Moves between elements:
a: Mos->Goz, Rif->Peg, Viz->Tav, Vir->Daf, Fos->Tem, Baf->Viz, Lop->Baf, Kel->Zuf, Kon->Nol, Zok->Vev, Nov->Kel, Nol->Nik, Pak->Sez, Mib->Fos, Zuf->Sud, Vof->Beb, Pef->Das, Zuz->Nov, Des->Diz, Gak->Roz, Daf->Des, Rom->Num, Sud->Zuz, Diz->Nak, Das->Dum, Mip->Vof, Roz->Pef, Zak->Sot, Pek->Pak, Mev->Mib, Nak->Vir, Dum->Gak, San->Pek, Goz->Kon, Sot->Mip, Tem->Raf, Tav->Tel, Sez->Nop, Beb->Zak, Pez->Rif, Nik->Mos, Tel->Lop, Num->Dad, Nop->San, Dad->Pid, Peg->Zok, Raf->Mev, Vez->Rom, Vev->Pez, Pid->Vez
l: Rif->Vez, Viz->Das, Vir->Kon, Fos->Rif, Baf->Pef, Lop->Roz, Kel->Zak, Zok->Num, Nov->Beb, Mib->Pez, Zuf->Sot, Vof->Baf, Pef->Sez, Zuz->Vof, Des->Nik, Gak->Pek, Daf->Nol, Rom->Diz, Sud->Mip, Diz->Mos, Das->Nop, Mip->Lop, Roz->Pak, Zak->Tav, Mev->Vev, Nak->Goz, Dum->San, Sot->Tel, Tem->Peg, Tav->Dum, Beb->Viz, Pez->Pid, Tel->Gak, Num->Nak, Dad->Vir, Peg->Rom, Raf->Zok, Vez->Des, Vev->Dad, Pid->Daf
f: Mos->Tel, Viz->Tem, Vir->Vof, Baf->Fos, Lop->Mib, Kon->Baf, Nol->Viz, Pak->Pid, Pef->Rif, Des->Zak, Gak->Vev, Daf->Beb, Rom->Zuf, Diz->Sot, Das->Peg, Roz->Pez, Pek->Dad, Nak->Mip, Dum->Zok, San->Num, Goz->Lop, Tav->Raf, Sez->Vez, Nik->Tav, Tel->Mev, Num->Sud, Nop->Rom, Dad->Zuz, Vez->Kel, Pid->Nov
j: Mos->Diz, Rif->Fos, Viz->Beb, Vir->Dad, Baf->Vof, Lop->Mip, Kon->Vir, Zok->Raf, Nol->Daf, Pak->Roz, Vof->Zuz, Pef->Baf, Des->Vez, Gak->Tel, Daf->Pid, Rom->Peg, Diz->Rom, Das->Viz, Mip->Sud, Roz->Lop, Zak->Kel, Pek->Gak, Nak->Num, Dum->Tav, San->Dum, Goz->Nak, Sot->Zuf, Tav->Zak, Sez->Pef, Beb->Nov, Pez->Mib, Nik->Des, Tel->Sot, Num->Zok, Nop->Das, Dad->Vev, Peg->Tem, Vez->Rif, Vev->Mev, Pid->Pez
v: Mos->San, Rif->Beb, Viz->Vez, Vir->Roz, Fos->Nov, Baf->Pid, Lop->Dad, Kel->Tem, Kon->Pak, Zok->Sot, Nov->Fos, Nol->Sez, Pak->Kon, Mib->Zuz, Zuf->Raf, Vof->Pez, Pef->Daf, Zuz->Mib, Des->Das, Gak->Nak, Daf->Pef, Rom->Tav, Sud->Mev, Diz->Dum, Das->Des, Mip->Vev, Roz->Vir, Zak->Peg, Pek->Goz, Mev->Sud, Nak->Gak, Dum->Diz, San->Mos, Goz->Pek, Sot->Zok, Tem->Kel, Tav->Rom, Sez->Nol, Beb->Rif, Pez->Vof, Nik->Nop, Tel->Num, Num->Tel, Nop->Nik, Dad->Lop, Peg->Zak, Raf->Zuf, Vez->Viz, Vev->Mip, Pid->Baf
b: Mos->Nik, Rif->Pez, Viz->Baf, Vir->Nak, Fos->Mib, Baf->Lop, Lop->Tel, Kel->Nov, Kon->Goz, Zok->Peg, Nov->Zuz, Nol->Kon, Pak->Pek, Mib->Mev, Zuf->Kel, Vof->Mip, Pef->Roz, Zuz->Sud, Des->Daf, Gak->Dum, Daf->Vir, Rom->Vez, Sud->Zuf, Diz->Des, Das->Pef, Mip->Sot, Roz->Gak, Zak->Beb, Pek->San, Mev->Raf, Nak->Diz, Dum->Das, San->Nop, Goz->Mos, Sot->Zak, Tem->Fos, Tav->Viz, Sez->Pak, Beb->Vof, Pez->Vev, Nik->Nol, Tel->Tav, Num->Rom, Nop->Sez, Dad->Num, Peg->Rif, Raf->Tem, Vez->Pid, Vev->Zok, Pid->Dad

The rows follow the links: the fewer symbols apart two elements are, the more alike their rows tend to be.

Each row is also shifted at random along 2 hidden directions that mean nothing.

Each row, then its element:
[ 120   90   56 -179    6   33 -101  -82  320  179  -10    8  104 -301 -197 -100  246 -276   26   60  -73   34  495 -216   70 -140  109  156  -77  248   41 -168 -114  -39  173 -246  -10 -204  206  233 -285  192  -15 -224  116  -41   31  200 -304 -224 -352  295  243  176  144   62   21  -48  -96 -234 -157 -112 -369  125 -163  332]
element: Rif
[  -1  177   85  153  -87   60  224  133 -161 -110   19  -93  -88   85  -61 -322  194   -8  249  264   18  103  -93  137   48  192 -185 -192 -110 -167 -116 -301  -28 -375   82  278   45   59  -69   40   80 -181  -11   44   -2 -413  -36  279   76   27  272  335 -126 -105  -17 -360   53 -258 -220 -260 -330  206    3 -184 -171 -917]
element: Dad
[   6   27   61  177   84  264  -70   33 -437   -8  247  232  265 -107   20 -139  283   98 -123 -234   23   73 -278  178   20  196  -37   35  195   16   38 -125  302  -53 -225  174  111  347  242 -249    5 -140   42  383 -193   78  -34  -61  221  370  149 -214  112 -138 -110 -290  193   23  100  274 -114  104  -84   96  -40 -593]
element: Lop
[  23 -153  -60    2   -2 -110 -218 -416   16  218 -100 -178 -628  275  231  206 -565 -114 -339 -335  249 -127 -134   99  111  101 -251  224  129 -340  -21  613  279  174 -286 -115 -273 -556 -504 -224  243 -373 -266  -50 -277  291 -198 -464  -23  161  297  105 -177 -433   -8  250  -64   95  203  -21   98  -94  367  -86  246  207]
element: Tav
[ -53 -116   62 -293   22  -57 -102 -328  -67  224  -73  278 -106   87  -57  256 -217  113 -143 -295 -119 -105  113   71 -104   67   -7   15  -92  272  290  337  294  229   50 -170  -70  -75 -236  -96  -29   10   54 -295 -128  282 -231 -315   49  139 -159 -121  153 -190  131  277   13  304  233  146   38  -51   -9  200  327  976]
element: Das
[ 117 -100 -187  291   -3  -72 -128 -176 -229   -2    2 -173  -97  233  376  308 -444  -15 -375 -327  224 -167 -289   32   24  -10 -184  349  341  -84  -23  354 -169  -77 -425 -162 -202 -219 -206 -302  341 -193 -182  137 -192   41  -27 -247   -7  124  384   -6  -32 -262 -284  178  -87    1  338   12  179  -13  189   85  109  161]
element: Sot
[  24  112   -5  166  -60 -138  106   -5   94 -137  -76 -336   39   66  196   50  -21  -94   88  204  204   38   96  -38  274 -123   75  222  178 -147 -237    2 -289 -227 -105 -156 -202 -126  -68   65  281   57  -64  -51   88 -278  183  150 -118 -214  147  251  -59  -17 -370   83  -65 -292   18 -186  147   45   33  -83  -79   56]
element: Raf
[ 188  139  283  -26  -59  -21 -182 -233 -129   23   54  171  279 -188 -217  145  128  126 -308 -474  -61   46  208   20  -97  -79  307  115  -28  335  137 -186  103 -117  -98   10   48  158  140    3 -122  -27 -131  -29 -136   35   13  -43   58  208 -301 -161  328   62 -140   24  134  -86  178  219  -17   94 -352  342  -61  453]
element: Vof
[  12  146  289   -8   21 -318 -141 -146  -55  369 -158  329  -96  462  -33  449    1   18 -131  202 -125  -10  396  133  -37  212  -73 -218 -628  369  130  118 -216 -426  119 -263 -324 -420 -255  133  337   95   53 -555  301 -307 -199  -22  -88  -25 -219  456  -10 -114 -170  324  -67  -62  210 -141 -206  257  -44 -172  604 1617]
element: Daf
[  43   57  139 -216    4   29 -136  -52  203  144 -150 -101 -198 -105 -175 -146   32 -205   94  111  -31 -103  254  -46   68  -79  -50   12 -289  -76    5 -100   21 -151  221  -49   42 -242  -49  177 -297 -125   94 -252  100  -12 -199   75 -120 -254 -187  256  -44 -133  340   51   55  101 -229 -204 -225 -105 -139  -25  -65  -76]
element: Vez
[-120 -165 -170  -33  176  143   38 -150  -85  337   -6   94  214 -145  183  239   -6  -79 -157 -134 -233 -102   19   30  -84  151 -132  185  237  484  285  140   75  230 -165 -307  230  -69  115 -233 -162  319  219  -92  108  570   91 -379  -53  -86 -209 -202  398  -77   22  284 -203  331  377  312  164 -309 -117  110  121 1213]
element: Dum
[ 186  120  211  196 -244 -291  -81 -126  117 -108  -62 -155  -80  278  249  236 -141  108 -114  147  325   21  137   20  211   -7  148   59  -36 -144 -379  105 -280 -378 -149   37 -448 -285 -235  158  520 -152 -321 -178  -39 -528   16  163  -32  125  222  456 -220  -74 -555  127   18 -419  222 -341  137  236   23 -239  137  374]
element: Mev
[-151   67  -90   96   60    8  245  185  -33  301  -66  -98   78  267  216   73  138  -63  185  309 -210   20   54   55    0  262 -287   44   14  287  161  -58 -211 -249   16 -158   99 -200  -14 -182  205  141  277  -97  329   72  177  166 -122 -258   43  314   32   41 -173  199 -261  114   64   14  -11   53 -103 -275  122  593]
element: Nak
[  61  -45 -139  213   46   93   90   17  -42 -174  210 -150  342 -353  110  -59   74   35 -145 -206  116  -39 -157 -114  130 -191   67  217  424   49 -134 -139  -47  140 -185  -31  130  251  232 -120 -124   41  -45  341 -132   94  301   80 -103  -40  -27 -207  160   76 -226 -179  -63   -1   22   26  355  -85 -102  187 -368 -416]
element: Zuf
[ 246  -57  147   27 -118 -344 -246 -236  106 -302  -11  -18 -356   48  -40   72 -501  235 -237 -321  492   30  -92    3   41 -153  205   25   22 -558 -307  378   75  -35 -122  271 -417    0 -341  194  257 -423 -508   94 -528 -400 -285 -186  161  441  111  -85 -324 -114 -132  -48  282 -259  131 -190  127  194  320  123   30 -662]
element: Zuz
[ -40  189  -78  212   -3  166  165  197  -17   48  -15 -368  164  -13  116 -286  293 -257  101  284  -41  -41   15   41  187 -114  -90  210  189  -45 -225 -326 -252  -74  -85  -95  148  -66  142  -16   32  126   28    3  202 -126  287  313 -209 -197  113  267   79  100 -194 -118 -118 -140 -116 -124   -4    8 -375   19 -415 -348]
element: Zok
[ -37 -187 -125  162   61  112   27   -2 -306  118   55  119 -157  193  313   54 -215  155 -121 -106   20  -97 -299  144  -39  180 -240   33  227   -6  126  187  223  150 -187  103  -65   34 -161 -361  197 -206   69  249   34  169    2 -271  211  269  198 -155  -59 -118   -5   24  -90  229  181  242   93  -46  218  -60  223   46]
element: Gak
[ -99  -42 -179  -52   56  110  103   37  203  387 -152 -185 -187  100  155   -7   89 -109  164  291 -249 -128  242  -12    5  121 -239   62  -62  190  277  -24 -206   -8   72 -188   87 -317   -9  -39   -9  246  330 -275  299  257   42  112 -236 -368  -45  313   96   80  208  287 -231  227 -113  -76  -47 -120 -107 -123   96  622]
element: Diz

Start, symbols taken left to right, then the element you end at.
Answers are names.
[-165 -212  -82 -120   30   -2  111   56  -53   41  -85  113 -192   43  138  177 -262    1  -37   37  -70  -75 -178   -6 -162  140  -76 -105  171   27  244  389  120  284   11    3   43  -92 -186  -36  157  138  149   71   33  364  -28 -297  125    5  -15 -258  -48   -9  132  192 -158  262  127  177  135 -183  286  -30  269  481]
j b => Das
[-259  -81 -230   12   42   66  288  365    1  115  -29  -19  153  254   95   51  207   36  281  311 -207   -3   39   20  -60  219 -217 -288   29  313  237 -129 -268 -102   78 -121  156   66   15 -110  172  378  398   85  443   -7   78  173  -50 -275  -69   39   42  189   23   80 -290   91  -62  188   35   -1 -131 -307  144  550]
j l => Goz
[-134 -226  -87 -273   87   59   32   64  -46  -52  118  221  -47 -101 -251  -77  -44  206   10  -56 -164  -51  -98   58 -209   37  114 -251  -35   51  267  152  168  359  187  116  159  175   55    6 -306  149   98   71 -157  405  -29  -74  246   37 -224 -263  -40   86  444   86   60  293  -57  226  -73 -210  238    7  147 -108]
j b => Pef
[ 101   20   88  267  -51 -153 -128 -138  -77 -138    7 -121  312  -37   85  340 -112  227 -304 -230  135  -31  -42  -79   27 -124  256  138  120   68 -121  136 -130  -30 -335  -90 -227   85  -70   25  221 -103 -308   30  -80 -239   49   46   31  165  -10  -84   71  -74 -497   84   86 -365  271  128  330   71  -22   88   -8  588]
l v => Vev
[   4 -117  285  -32   55 -262 -284 -353 -178  241   -7  428 -109  340  -66  427 -129  308 -401 -362  -48  110  118  196 -163  277   81 -185 -292  248  300  396  172 -111  -65 -120 -229 -140 -321 -137  267 -131  -54 -175  -83   -8 -299 -335   68  398  -68 -190   34 -135  -53  248   23  100  369  182  -83  130  151   -3  595 1414]
l j l => Sez
[ 122   29  121  245    6  211  -78  -34 -228 -166  120  111  602 -278  -84 -285  388   66  -51 -315  -56   48 -224    1   21   -2  209   85  259  117  -17 -400  278  -43 -190   71  204  528  468 -126 -134    4   41  464    5   -1  209   26   96  248  -15 -395  197  113 -140 -371  150 -121   27  203  119   73 -342  306 -297 -633]
j l => Mip
[ 117   47  261  -42  116  100 -198 -124 -184   -9  126  370  231 -184 -262  -23  271  239 -237 -340 -167    1  -31   97 -144   88  185  -49 -123  254  123 -183  295   -8   -1  158   78  285  140   -8 -259  -69  -56   92 -175  -31  -22  -96   16  241 -122 -309  193    9  146 -121  147   30  -15  214 -133   37  -88  281    2 -197]
a a f a => Mev
[  55  -32 -111  109  -26 -176   47   36  282 -161   -9 -325   40 -180   14  -89 -109 -270  125  168  166  -10  172 -166  334 -261   47  243  200 -122 -136  -59 -244   -4  -17 -221  -12 -117  188  265  -92   70  -78 -145  -38  -87   33  204 -207 -333  -44  179 -129  201   -8   70 -140 -150  -69 -155  168 -137  -71   74 -355 -179]
b v b => Zuz
[-121 -136  -39 -145   33  129   24   56 -198 -179  122  260   30  -25 -170  -32  -43  318   16 -113 -157   97 -138  -10 -251  130  114 -386 -105  -65  129   73  276  180  259  302  127  267   19  -88 -151  -31  243  178 -132   57 -135  -58  262  166 -143 -448    3  109  353 -276  132   84 -180  200 -170   -8  178  -85  158 -514]
b f b => Dad
[  59   26 -103    3  -16  -10  -89   -3  222   61 -146 -374 -192  -34   62 -183 -111 -316  105  145   45 -102  228  -80  181  -81 -149  234    3 -172  -38   46 -190  -45   37  -93   40 -480  -15  140  -38  -40 -127 -166   35  -46   48  157 -217 -334   75  302  -57  -73   35  160 -113   61 -104 -262   48 -167  -42   49 -128  -53]
a a => Vev
[  37  -56  -43  232  -16   -3   50   39 -348  -61   85  289 -202  359  179  131 -136  303 -240 -150  -10    4 -242  248  -72  157 -107 -237   47 -106    3  174  188 -104 -165  244  -78  110 -126 -263  244 -258  -74  179   -2 -111  -81 -251  258  308  379 -142 -136 -218  -76 -163   21   -7  174  106  -76   78  207  -70  285 -218]
v a => Daf
[ 161  221  108  169    3  120  165  188  -31 -101  -46  -88  342 -104  -31 -347  375  -42  237  172   -4  118   80  -39  125   76  113   18    0   41 -147 -512 -200 -313   78   36   94  138  281  196  -36   48  -44   76  162 -186  246  377 -175 -184  144  124   80  141 -128 -337  124 -279 -145  -89  -51  204 -327   32 -359 -494]
a l l => Daf
[   0  278  217 -108   25    9 -115  -68  -39   -3   12   13 -115   47 -290 -225  186   15   58   55   17   60  123  144  -11  117   40  -73 -335 -190 -136 -273   90 -297  260  171  -96  -37 -106  147  -42 -140  -89  -86  -69 -341 -190  208  -63  -30   19  303 -197  -22  155 -170  274 -172 -249 -227 -366  193 -147 -119   17 -461]
l l => Nol
[  24   94  -96  218   31  197  149  213   23  106  -24 -284  195  -14  191 -160  431 -193  131  314 -219  -13   69   78   53  129 -235  178  -41  316    8 -420 -304 -199   -6  -78  248  -44  247 -108   -3  267  288   43  228  -21  238  184 -138 -285   83  274  185   81 -117  -99 -190  -15  -60   40  -20  -16 -254 -137 -224  165]
f b a => Sud
[-220  -11  -31 -291   93  -38   75   74  178  207 -132  185   -6   64 -119   61   73   -1  210  272 -177   38  368  -75 -168  138  -53 -346 -310  176  247   41 -107  -52  276 -103  -27 -118  -33  209  -19  345  287 -350  253   70  -71   28  -23 -199 -218  121   26  152  136  323 -130  173  -94   51 -114  -86   40 -150  325  872]
a f => Tel
